Each row has a hidden value; after the row comes its tier, the name of the range that the value falls in. Each part has its own.
-36,233,49,-117,-368,-135,75,254,14,-332,62,-105,-10,59,-134,-2,164,14,120,47,-98,-266,160,17,-263,41,95,42,-259,-5,175,-116,-74,-89,-394,-40,-24,-151,-13,16,-57,80,-422	(57)
65,-267,88,72,-3,8,371,-10,52,-410,-223,-51,-238,-114,-250,-21,-86,217,178,-119,140,101,95,19,-40,35,-60,268,-251,41,8,-292,-338,-123,-271,-142,-12,-29,192,65,-233,32,-158	(64)
199,-75,65,59,100,-33,-139,71,-202,-43,-57,46,98,134,-190,-123,-106,-320,-251,299,-172,55,26,252,63,-53,96,-124,-122,280,-186,110,-25,-257,-256,-305,142,67,-635,-74,-12,55,583	(76)
32,85,31,69,71,159,-32,106,28,-167,9,-193,25,331,-229,-158,166,-260,-157,296,-222,-210,204,155,-235,-116,186,-371,0,175,3,-114,-95,9,-259,-191,-141,-199,-626,-96,122,-52,389	(77)
286,-5,114,-108,-77,0,109,-258,-83,251,-54,-5,-170,-376,327,-24,-8,242,34,-99,153,139,-258,-323,120,233,44,265,28,-227,-127,-146,176,-50,62,-25,201,97,725,144,-118,5,-175	(76)
-158,-133,140,47,9,196,-94,-29,102,203,110,-157,53,73,49,-318,182,-20,-106,-91,84,-285,-75,97,119,40,33,-314,14,298,71,-71,49,-417,-162,-33,-85,-178,-309,-397,32,109,163	(76)
-169,40,170,-61,-37,-96,48,-233,102,-272,-190,81,-64,-179,-126,-23,-72,166,193,-65,16,286,-74,226,428,74,158,236,0,116,-91,88,-218,-98,46,135,18,-186,131,126,-72,20,-3	(64)
-29,325,-59,-145,-8,10,-102,-65,-65,166,138,-217,297,234,287,-246,384,-93,83,166,-116,-156,189,206,-12,28,383,-357,112,288,-25,-103,76,153,-9,71,-63,-299,-489,-58,232,-76,198	(57)
162,84,-145,45,-46,-123,306,-155,-38,-401,-88,-5,-26,27,-142,-22,61,190,244,95,92,259,245,186,-56,32,133,262,9,60,-129,-153,-292,298,-28,-14,33,-115,-29,315,-133,-72,-120	(57)
136,-280,-101,-71,130,136,19,93,81,236,49,45,-100,-263,281,13,-73,13,-70,-42,-1,-211,-58,-259,375,148,-271,29,-364,12,4,-138,81,-509,31,238,135,196,75,-428,49,214,-159	(64)
-29,150,28,-152,-363,-216,92,306,-69,-89,-25,-177,-40,-118,12,27,156,-86,73,83,23,-406,87,-2,-71,-81,151,49,-277,79,92,2,6,-159,-302,127,81,-93,202,-123,-95,187,-539	(58)
575,-235,106,-170,-36,69,6,9,85,17,55,19,-295,-220,171,155,-202,330,-92,54,-6,81,-76,-401,172,266,-127,372,-237,-361,-97,-220,12,-352,-131,-134,191,426,620,-72,-38,135,-34	(76)
381,255,-304,-64,65,42,41,-78,-88,339,240,71,130,-268,313,-3,90,-423,-110,179,-322,-150,-72,-290,-29,63,-40,-93,-15,-173,-110,-45,388,73,34,371,235,17,-229,33,124,21,-170	(58)
382,41,-192,46,-32,-255,-162,-103,-202,105,83,80,176,11,18,-78,-37,-172,-177,423,114,142,33,348,349,-58,213,138,163,291,-404,370,16,-81,73,1,318,160,-350,-1,-82,146,344	(64)
146,297,59,-199,-1,-162,136,32,-275,-236,-134,-108,196,148,13,-63,121,-132,214,162,-328,170,276,233,-208,-6,384,-60,-172,163,-67,-235,-103,307,-283,-173,32,-201,-419,333,102,-166,206	(65)
539,161,-171,-18,69,-138,-197,-167,-164,357,88,-26,116,-148,198,-29,17,-472,-318,526,-87,-8,-152,18,225,-92,325,-19,262,47,-436,312,261,42,77,102,342,142,-179,50,21,59,431	(57)
363,-50,-83,-43,-46,187,-89,-6,-123,449,289,-36,-115,-110,121,-86,65,-259,-360,75,-220,-321,-144,-304,117,-66,-147,-251,38,-162,-147,106,404,-185,73,245,163,141,-27,-250,124,124,-134	(58)
412,-190,-13,-174,-105,133,90,73,-161,429,241,-184,-167,-131,216,-83,102,-4,-165,-101,-111,-350,-9,-301,129,-85,-97,-150,-96,-124,-103,-94,291,-184,-17,263,138,180,251,-288,100,158,-367	(57)
-192,130,-190,61,-97,101,-143,92,1,-208,131,5,53,462,-78,-133,244,204,-46,219,46,-129,343,224,54,73,-55,-241,-63,229,38,30,-169,-3,197,-64,-146,-138,-489,-199,148,15,31	(58)
-121,118,-262,62,16,-131,194,-46,-217,-145,-192,-25,60,155,40,-75,169,165,183,219,224,116,350,347,151,-58,134,16,-23,342,-153,6,-242,318,309,66,20,-173,-198,82,-16,-24,-94	(77)
211,-352,-63,146,-123,31,314,-2,-17,-40,-16,-76,-246,-144,-18,-106,16,332,24,-123,443,-105,18,-134,-56,86,-204,254,-138,25,-31,-223,-127,-233,-129,-136,99,141,421,-137,-308,153,-362	(76)
328,33,-72,26,-136,-230,-157,119,19,-183,29,64,-58,-56,-333,126,-183,-304,-259,497,-100,-40,27,259,338,-201,146,195,35,82,-295,458,-74,-232,-116,132,239,174,-208,-72,-82,254,130	(77)
13,96,107,25,54,146,-185,19,75,-67,39,-132,47,222,-131,-165,136,-288,-206,261,-218,-181,8,85,-88,-19,202,-336,27,141,-20,-19,-2,-150,-236,-182,-85,-172,-525,-126,116,-37,484	(57)
274,-70,-34,183,127,216,136,-171,-136,-78,-20,-147,-148,270,-253,-189,114,-82,-208,221,-50,46,133,50,-228,-137,96,-238,222,32,-217,-109,-69,276,4,-250,-59,-83,-299,128,5,-150,380	(69)
-246,-79,16,273,-63,0,267,-53,116,-526,-303,8,-273,-20,-500,-26,-32,68,51,92,231,50,53,189,-22,-92,-27,161,-19,117,-18,25,-376,10,-55,-91,-89,-226,58,98,-276,22,-128	(77)
78,321,-374,-14,138,-54,-94,-51,-103,256,-1,46,211,-48,422,-8,176,-233,-43,434,-10,-69,95,2,168,95,135,-110,0,142,-154,58,145,152,318,210,164,-60,-296,-39,146,2,113	(77)
141,-287,26,252,31,263,286,-243,187,-172,-65,-203,-398,26,-275,-149,93,237,-88,-2,310,-49,-4,-109,-85,-71,-23,25,245,-80,-114,-174,-220,65,25,-96,-124,-83,341,-12,-191,-28,-22	(69)
109,203,-184,189,-41,-62,226,-30,-50,-415,-163,98,-65,-44,-157,36,35,-121,40,259,38,98,53,-115,-446,152,-19,190,-144,-105,-6,-197,-131,211,-183,-287,74,-102,-68,354,-224,-123,-31	(57)
-209,-176,-36,105,27,255,-4,-33,220,170,60,-232,-135,85,48,-219,248,111,-101,14,255,-396,39,32,254,-69,-5,-294,104,226,24,-18,-62,-247,160,209,-157,-178,-23,-480,54,139,-80	(77)
103,-84,57,266,1,293,94,-228,-47,70,-121,-111,-385,-4,-124,-148,128,-19,-324,124,205,-115,-242,-367,-302,25,-60,-157,213,-216,-117,-90,101,112,101,-334,-32,-71,382,85,-165,-135,135	(58)
293,-244,178,105,-69,155,209,-207,42,0,23,-175,-271,-98,-153,-186,40,142,-91,-117,169,-27,-150,-150,-129,6,26,64,159,-101,-106,-183,-13,-103,-224,-187,17,1,339,30,-200,7,-1	(64)
-67,338,1,-58,111,-151,-193,-158,-221,144,-247,39,221,-54,296,-84,101,-270,-34,366,-30,157,-114,144,148,125,378,-92,13,249,-193,109,92,95,117,-164,162,-171,-240,166,48,-114,516	(64)
518,169,-277,111,147,-81,88,-54,-171,160,-113,120,-45,-400,130,143,-118,-626,-275,494,-162,-15,-214,-348,-170,13,27,136,-58,-227,-271,42,270,109,-62,11,376,162,0,237,-133,-10,146	(69)
-32,90,-91,-76,220,256,-185,9,263,165,43,-11,41,-65,429,-17,128,-79,-64,176,-122,-223,-65,-334,109,329,-47,-192,-233,-54,128,-272,100,-309,38,48,-37,-40,-142,-302,214,2,231	(65)
52,226,-193,134,-38,135,-162,26,-86,258,59,149,-75,-177,158,-1,81,-429,-378,290,-103,-304,-288,-450,-183,155,-214,-191,-97,-212,-6,95,397,-134,95,-29,169,9,-33,-75,-16,14,-48	(58)
129,-118,-223,170,-41,-100,0,-99,-71,-104,-20,24,-101,132,-222,-50,-3,117,-135,337,291,84,186,373,432,-177,53,113,203,268,-347,359,-221,27,331,122,112,68,-125,-98,-98,154,62	(77)
-349,67,23,158,23,126,229,-118,-168,180,-276,-43,-62,-231,236,-230,226,-85,51,-159,243,-169,-240,-265,-300,181,-72,-173,-159,102,139,-294,152,-1,-8,-196,-2,-321,188,35,-182,-120,-177	(64)
467,-173,189,-81,-113,171,25,-52,-249,255,209,39,-227,-143,-111,-91,-116,-101,-302,-160,-331,-46,-213,-307,-5,-16,-214,-81,-56,-281,-142,-9,354,-224,-167,-35,182,208,121,-20,20,63,-102	(64)
368,300,-39,-131,79,-153,-163,83,-157,136,-62,73,99,-247,47,144,-138,-696,-251,502,-497,-39,-130,-50,106,-92,241,-33,-98,-70,-233,221,268,-49,-170,131,302,71,-328,109,109,57,309	(77)
256,79,-221,64,-101,-133,-150,21,277,-119,11,80,-132,-245,77,198,-65,-69,-165,484,220,-125,-118,-171,237,148,33,361,-29,-140,-144,205,-60,-271,38,103,219,198,327,-107,-160,209,-41	(58)
111,-310,185,-20,11,102,182,-198,-17,100,120,-133,-30,-42,-151,-297,18,145,57,-308,7,44,23,273,329,-130,48,-64,121,265,-125,-49,-66,-231,-137,183,-5,-99,-175,-174,-24,117,-24	(76)
-173,134,-62,93,-251,-95,-197,92,17,-217,183,49,120,237,-350,-162,117,-156,-136,194,-35,-184,109,416,170,-111,45,-152,46,328,-41,365,-79,-235,-87,86,-3,-175,-620,-195,-16,168,-11	(57)
-548,0,20,34,-90,-20,-2,14,143,-218,-124,125,34,-56,7,-109,64,271,214,-153,222,-26,33,219,355,206,-128,68,-273,324,182,-4,-226,-380,74,104,-78,-244,-94,-244,-70,135,-254	(76)
15,-25,138,-60,46,254,-205,-9,261,107,106,-147,-141,51,-26,-69,73,-77,-219,152,-178,-266,-62,-75,268,-21,78,-262,76,-28,-12,44,57,-303,-2,156,-102,-67,-85,-338,203,100,196	(77)
-158,65,116,42,-4,169,-108,55,-60,-22,30,-144,58,293,-132,-261,217,-195,-153,96,-157,-233,62,135,-141,-41,115,-445,-34,245,48,-59,16,-120,-185,-201,-135,-256,-564,-168,111,-49,308	(65)
317,275,-292,-28,-314,-208,-103,73,-118,216,327,-33,166,-42,183,-70,218,-199,-132,300,72,-306,31,10,-23,-3,109,13,94,55,-138,221,254,-39,-43,195,253,54,-116,-82,-46,181,-302	(57)
106,-220,222,-46,121,249,206,56,80,-242,-132,-247,-235,123,-191,-85,42,42,8,-39,-187,-103,144,-90,-152,-45,73,-164,-204,-14,51,-404,-212,-83,-323,-190,-173,-96,-63,-73,57,-71,179	(57)
-152,132,-239,-56,-10,-164,-8,-24,-309,21,-50,130,227,137,213,-117,130,165,162,105,105,155,272,359,353,86,27,-21,-163,412,-129,88,-88,71,335,97,109,-89,-392,-37,79,31,-46	(64)
241,9,272,-172,-53,19,101,-7,48,-90,-167,-62,-232,-325,64,100,-98,-23,16,-12,-175,5,-213,-369,-88,169,93,202,-247,-303,19,-261,54,-182,-339,-143,101,50,514,138,-74,-14,-42	(64)

Part 2:
191,-45,-24,-41,55,-55,95,139,19,-13,-88,208,-25,17,-87,-70,-2,-128,-64,-43,-93,11,-30,-9,-85,-77,28,-116,-82,-29,-34,-54,37,140,-211,-22,38,-151,-2,26,-69,39,42	Sb
-19,-8,151,268,16,6,132,-145,145,-69,-34,-40,-30,23,-18,-109,-39,-35,-99,291,49,6,-34,170,106,-24,-152,-72,143,2,-23,205,-171,1,-132,33,-17,105,-181,52,-56,-227,-18	mj
107,-23,75,-82,86,-16,43,22,-41,-63,-104,212,2,-50,-86,-41,10,-78,-63,-46,-88,8,-94,20,-94,-139,11,-47,0,-19,-12,6,57,50,-234,-21,54,-106,-37,-15,-80,32,-26	gl
-49,30,-34,134,-23,-10,53,44,135,5,2,-11,-69,115,-58,-28,53,-78,-105,49,-50,2,130,27,9,63,-42,10,-24,-15,101,68,-18,24,-49,29,-3,-5,-20,32,-5,-58,-29	Tj
-212,38,87,-79,51,21,25,-2,-23,-148,-98,-163,-89,-98,130,-3,12,29,124,-115,9,56,73,-59,-79,97,-55,55,-23,120,41,119,25,71,13,135,-12,-36,53,6,-68,-3,-101	Sb
-57,16,10,72,-119,31,-25,-47,23,-29,39,-25,-20,49,-14,-20,41,-38,-138,38,-50,-49,62,49,53,12,-18,70,100,-59,107,18,40,-16,-11,-12,1,32,-36,-16,38,-51,-23	mj
48,-5,-85,100,-245,34,-3,7,62,-29,70,6,3,102,-30,-30,57,13,-159,12,-41,-25,61,67,66,-3,7,49,74,-70,68,11,43,2,28,40,-22,31,-111,-14,67,-49,-32	bq
-194,-5,105,-104,4,74,-5,-4,-24,-158,-114,-139,-57,-90,164,-12,26,19,98,-111,-3,52,44,-97,-56,29,-43,22,-31,103,34,130,22,22,25,146,31,-16,32,16,-91,8,-122	cm
-13,-15,-93,58,-146,-12,56,12,72,9,59,-98,-58,87,-29,-47,12,-33,-46,19,-2,-36,131,45,55,78,-17,-6,-17,-58,100,-24,9,104,46,13,7,8,-33,2,67,-82,26	cm
219,-80,23,-104,-100,17,58,22,-72,-77,-76,240,53,-32,-95,-55,15,9,-92,-98,-52,-1,-151,25,-57,-201,17,-33,44,-31,-54,-31,66,40,-181,28,36,-77,-141,-30,-44,31,-50	bq
127,-36,-10,38,85,-50,54,112,-24,-63,-110,220,13,12,-72,-17,17,-113,-91,-19,-64,43,-29,50,-102,-96,26,-93,-60,16,-14,4,32,127,-181,1,38,-136,-39,35,-87,-11,21	pc
-110,13,76,-166,-64,70,-10,-3,1,-146,-50,-114,-65,-82,149,-56,16,21,98,-124,-48,23,25,-93,-38,31,-14,22,-9,33,7,66,58,31,13,119,28,-20,34,-24,-37,56,-93	Mt
159,6,17,-34,-14,-30,-46,11,33,31,-29,179,-36,5,-103,111,176,-5,51,146,14,43,-14,111,45,-240,102,-18,44,-8,-21,18,43,47,-208,-55,77,-106,-50,-56,52,-125,24	Sb
18,18,-54,80,-103,10,18,57,120,-29,34,26,-45,121,-25,-37,69,-68,-82,29,-61,-1,108,27,20,22,-8,2,-10,-36,63,16,9,40,-13,45,22,-8,-34,3,26,-31,-9	cm
-23,90,-24,146,-21,5,3,86,225,-17,49,51,-87,178,-27,-31,121,-131,-97,104,-116,15,168,25,21,53,-25,19,-10,-28,70,58,-17,-1,-56,41,15,-4,20,15,16,-21,-9	Tj
-53,-12,-15,59,-94,10,-26,-55,-46,-73,40,-21,15,19,3,-37,-14,-65,-125,21,-42,-51,48,96,19,20,-4,17,67,-73,106,-24,58,69,25,-27,27,16,-44,-14,35,-64,28	mj
-188,-7,85,-173,23,55,-1,-33,-25,-110,-99,-153,-75,-106,113,-14,7,21,128,-125,-3,30,45,-94,-59,28,-11,5,-74,52,71,104,49,31,-1,97,61,-30,42,-9,-59,13,-111	Sb
-184,31,105,-115,-7,74,-36,-4,-3,-162,-90,-112,-66,-82,157,6,60,34,105,-109,-22,59,46,-86,-57,21,-21,56,-8,97,29,133,44,-4,13,148,26,-20,36,-10,-66,26,-131	cm
134,-40,-21,-30,83,-54,64,90,-9,-33,-93,186,-9,-8,-89,-49,-17,-112,-70,-39,-80,21,-35,32,-98,-77,48,-117,-95,-38,3,-13,51,128,-195,-31,57,-139,-26,19,-69,15,25	pc
21,18,-137,23,-279,-42,97,110,1,7,96,-202,-102,27,59,-74,-19,27,-50,-113,-27,-68,151,-33,67,225,-39,104,93,-19,34,-130,70,184,101,36,-167,-36,66,4,104,12,55	bq
-81,-45,-57,163,-96,7,9,8,7,-13,5,-86,-8,72,14,9,29,-72,-120,89,17,-20,127,75,64,30,-25,-24,11,-17,119,30,-7,86,55,-5,9,18,-35,56,7,-149,30	ch
219,60,41,-176,-93,22,23,88,139,-22,-4,183,-82,3,-41,-90,84,-15,-16,-67,-169,6,-67,-78,-19,-97,58,14,37,-77,-90,-7,89,-34,-243,29,-1,-102,2,-71,8,152,-62	bq
-68,41,-44,129,-81,-16,-18,-14,32,-49,59,-60,-30,49,11,-27,8,-67,-124,61,-55,-29,109,106,33,90,-1,28,58,-62,100,14,45,73,22,-18,-21,7,-13,1,47,-72,34	gl
143,24,64,-89,78,-33,17,58,-15,-67,-69,224,-21,-52,-57,-46,24,-94,-54,-30,-129,10,-81,23,-87,-109,42,-33,25,-36,-48,-22,84,70,-249,-36,25,-134,11,-30,-51,67,10	gl
-85,32,12,85,-55,40,-15,-23,155,-4,26,-68,-70,83,9,-26,69,-71,-68,119,-56,-8,117,27,69,18,-10,-12,-1,-60,99,103,-11,-28,-31,8,41,35,-15,12,15,-77,-33	ch
-28,32,-36,114,-5,-19,49,58,109,-15,-1,41,-56,118,-71,-17,66,-88,-91,28,-54,7,124,38,-20,39,-39,17,-24,-1,91,35,-6,48,-54,33,8,-24,-17,21,-5,-46,-17	Tj
-81,70,204,-172,-70,70,-2,-61,-32,-124,-116,-45,-91,-161,72,92,164,217,173,-100,51,81,-72,-70,-10,-118,-54,218,191,187,-74,171,38,-94,-131,177,-76,-26,-31,-78,-31,-5,-220	bq
-165,30,125,-166,-66,92,-24,-48,17,-133,-68,-151,-85,-97,147,-2,71,83,141,-96,-4,41,26,-100,-9,-2,-31,79,31,79,16,134,37,-37,4,146,20,8,20,-36,-33,15,-150	Mt
-288,87,137,-181,91,53,-61,-38,-67,-186,-97,-103,-80,-113,112,67,95,46,161,-184,-25,63,76,-74,-131,36,-38,157,3,145,87,114,89,-4,8,149,31,-37,86,-54,-56,48,-159	Tj
-164,31,84,-144,-33,64,-22,-29,-11,-173,-54,-131,-62,-91,150,-33,18,38,112,-126,-30,39,39,-63,-57,49,-19,45,-9,56,28,97,58,29,33,136,29,-11,22,-29,-36,36,-108	Mt
140,-49,118,-96,62,8,11,4,-113,-114,-118,286,56,-72,-63,-49,2,-86,-107,-62,-98,-7,-163,24,-103,-200,10,-35,62,-17,-40,-24,72,34,-237,-19,70,-102,-62,-24,-97,52,-22	mj
310,14,-97,-58,215,-213,355,154,102,17,-35,255,-90,26,-294,-338,-279,-219,-154,-197,-226,-65,-64,31,-241,197,-54,-185,-188,-171,-29,-165,36,293,-358,-89,-49,-205,-3,11,-72,204,107	ch
-256,-11,178,11,18,143,-84,8,-13,-224,-201,-132,-16,-120,291,33,66,31,28,-38,-2,122,-2,-116,-36,-31,-25,-3,0,165,-7,304,-5,-91,19,206,19,7,-4,78,-188,-19,-197	cm
-60,53,-82,107,-117,-6,-20,-22,101,-33,65,-68,-48,83,-26,-2,47,3,-72,40,-24,8,123,104,32,74,31,39,0,-58,116,70,39,27,34,32,4,14,-69,-26,77,-78,-27	cm
-165,12,124,-158,-15,66,7,-28,-62,-230,-80,-121,-47,-119,183,-46,5,39,150,-143,-6,46,11,-63,-79,34,-70,43,21,111,-16,77,33,75,45,173,23,-10,20,-21,-68,29,-99	Mt
249,-12,-20,-177,-106,23,-33,67,15,-23,-32,267,11,-17,-90,-46,56,-18,-105,-108,-156,1,-121,-21,-54,-185,137,-34,-11,-124,-32,-30,152,-26,-228,-25,59,-126,-65,-68,1,130,-54	bq
110,1,-27,6,16,4,2,98,86,69,-87,252,-19,90,-186,26,110,-74,-196,-56,-130,14,-5,-38,-68,-132,71,9,-67,-57,93,59,81,-93,-245,-29,43,-107,-45,4,-55,60,-102	Tj
-108,9,-79,91,-86,10,-16,-26,92,1,71,-76,-43,131,-46,0,63,-80,-66,69,-19,-30,179,79,46,48,-6,4,-41,-68,174,12,14,51,67,-4,73,37,-28,-4,69,-111,11	Tj
208,-42,-51,-13,110,-72,53,166,-46,-54,-107,320,30,16,-112,-55,-19,-173,-149,-84,-141,23,-57,34,-157,-99,69,-128,-104,-44,-16,-71,88,157,-232,-46,51,-191,-10,29,-96,74,55	Tj
141,-66,84,-86,87,-20,90,24,-66,-70,-118,219,17,-60,-85,-85,-38,-103,-73,-49,-79,-11,-123,14,-95,-142,-21,-92,-3,-24,-34,-28,32,92,-238,-26,57,-103,-49,7,-103,28,1	gl
-52,3,-8,98,-80,5,22,-33,37,-35,41,-36,-26,68,-23,-40,22,-70,-101,65,-31,-43,91,76,43,33,-50,22,61,-45,97,2,3,58,2,-6,10,29,-35,3,31,-88,17	gl
-6,31,-69,163,-38,-25,67,92,148,-1,21,36,-63,164,-71,-38,64,-110,-122,40,-64,1,154,33,-3,76,-49,8,-31,-11,91,19,-23,62,-32,40,-6,-18,-16,37,4,-45,2	pc
54,-41,-72,92,-258,39,18,0,56,8,55,-25,-7,99,-31,-16,71,17,-125,47,4,-35,66,49,106,-35,-10,32,77,-55,65,2,12,12,28,28,-11,39,-106,1,66,-96,-19	bq
85,-67,-40,47,117,-57,50,97,-116,-106,-134,243,68,-6,-92,-31,-52,-133,-164,-103,-77,33,-49,76,-173,-71,28,-106,-100,0,40,-10,69,149,-146,-6,53,-140,-68,48,-119,11,14	Tj
76,-43,81,-99,20,44,-52,12,-38,-46,-109,161,15,-71,-3,-7,41,-69,-87,-7,-99,10,-97,-22,-32,-185,80,-68,-1,-54,4,55,87,-27,-204,-41,81,-91,-22,-3,-80,29,-48	gl
-13,48,49,131,-69,33,-2,-5,148,-7,20,16,-60,86,-12,-23,96,-65,-117,145,-67,-8,69,40,82,-21,-34,33,96,-34,43,91,-23,-51,-94,8,-9,27,-29,10,6,-70,-31	gl
-198,74,100,-113,48,50,-7,16,69,-150,-71,-131,-110,-58,146,-35,40,-7,118,-105,-62,56,86,-100,-73,96,-34,46,-45,77,36,132,33,12,-7,143,19,-28,78,-10,-61,60,-117	Sb
